Here is a tiny trained network, its code and every weight. The questions are about switching its units off for an input and a class, where a switched-off unit gives its printed mean instead of its output.

import numpy as np


def w(rows, s, z=0):
    codes = np.array(rows[::2]) - 128.0
    scale = np.full(codes.shape[1], s)
    scale[-1] = z or s
    return codes * scale


def f(y):
    return np.maximum(y, 0)


def log_softmax(a):
    a = a - a.max(-1, keepdims=True)
    return a - np.log(np.exp(a).sum(-1, keepdims=True))


def net(x, mask):
    res = np.array(x, float).reshape(1, 6) / 4 @ E
    y = f(res @ A[0][:, :-1].T + A[0][:, -1])
    res = res + np.where(mask, y, B[0][:, -1]) @ B[0][:, :-1]
    return log_softmax(res[-1] @ U[:, :-1].T + U[:, -1])


A, B = {}, {}
E = w([
[192,61,201,252,164,171,112,112],'x0',
[138,93,89,131,152,114,99,141],'x1',
[103,154,155,153,106,129,159,130],'x2',
[133,126,112,134,121,142,146,143],'x3',
[126,87,138,159,92,99,136,156],'x4',
[70,128,77,137,45,206,65,67],'x5',
],0.012)
A[0] = w([
[72,119,70,175,8,181,21,3,161],'n1',
[57,220,112,77,12,203,176,95,202],'n2',
[168,147,161,118,247,36,222,192,254],'n3',
[106,87,123,228,109,193,100,23,99],'n4',
[78,113,53,135,33,155,68,109,222],'n5',
[210,89,178,247,171,227,114,96,158],'n6',
[168,121,237,190,212,243,76,173,156],'n7',
[164,112,84,66,163,105,121,137,233],'n8',
[78,147,96,66,169,36,246,169,252],'n9',
],0.0073,0.0064)
B[0] = w([
[106,99,73,107,87,177,131,131,213],'n1',
[125,131,116,91,142,155,82,154,219],'n2',
[178,125,217,153,171,93,128,198,252],'n3',
[132,103,122,78,131,195,175,110,181],'n4',
[111,151,52,78,90,148,68,133,202],'n5',
[153,3,154,139,132,202,172,65,226],'n6',
[141,72,130,164,191,153,145,116,210],'n7',
[166,129,149,107,107,92,86,184,190],'n8',
[129,142,158,84,173,53,113,190,241],'n9',
],0.012,0.016)
U = w([
[124,192,190,33,154,38,104,245,254],'0',
[93,239,159,179,38,129,130,135,18],'1',
[127,218,98,155,88,114,218,67,39],'2',
[245,53,244,224,208,158,151,120,193],'3',
[3,222,32,70,48,148,5,178,213],'4',
[116,162,102,160,111,96,191,42,33],'5',
[55,108,125,122,180,97,181,75,29],'6',
[107,12,96,64,88,253,167,8,95],'7',
],0.0068,0.0024)

Each question gives the input, the list of numbers given to net, and the class t.
The units are the neurons (one row each of A and B). Each row of codes is followed by its name. A weight is (code - 128) times the scale printed after its matrix; where a second scale follows, it is the last column's (A, B and U).
mask holds one flag per neuron, in row order. A switched-off neuron (its flag False) gives its mean, the last column of its row in B, instead of its output. The means were averaged over made-up inputs and are rounded, as every weight is.
A unit's drop is (log p(t) with every unit on - log p(t) with that unit switched off) / (log p(t) with every unit on - log p(t) with every unit switched off).
The circuit of an input: a set's keep is (log p(t) with only the set's units on - log p(t) with every unit switched off) / (log p(t) with every unit on - log p(t) with every unit switched off). Starting from all 9 units, units are removed one at a time, each time the one whose removal leaves the highest keep (on an exact tie, the one counted first), for as long as the keep stays at least 0.8.
circuit, biggest first: the units of the circuit, biggest drop first
most important unit: the unit with the biggest drop
top k neurons: the k neurons with the biggest drops, biggest first
drop of u: that unit's drop, to one decimal
input [0,-2,6,1,-5,3], class 4: most important unit	n6
input [-6,-8,4,7,2,1], class 4: circuit, biggest first	n3; n2
input [0,-4,1,-4,-1,7], class 4: top 2 neurons	n6; n5
input [0,7,-6,0,8,-3], class 0: top 2 neurons	n6; n7
input [0,6,0,6,8,-7], class 0: top 3 neurons	n6; n9; n7
input [0,-5,-2,-5,-3,-7], class 0: top 2 neurons	n6; n9
input [0,-2,2,1,4,-5], class 0: top 3 neurons	n6; n9; n7
input [-1,0,-7,5,2,-1], class 0: drop of n6	0.6
input [0,-4,8,5,7,-6], class 0: drop of n6	1.2
input [4,-5,-1,-3,2,5], class 7: drop of n8	0.0
input [0,7,-5,-2,-8,-7], class 0: drop of n8	0.1
input [0,-4,6,-2,6,-2], class 0: top 2 neurons	n6; n7
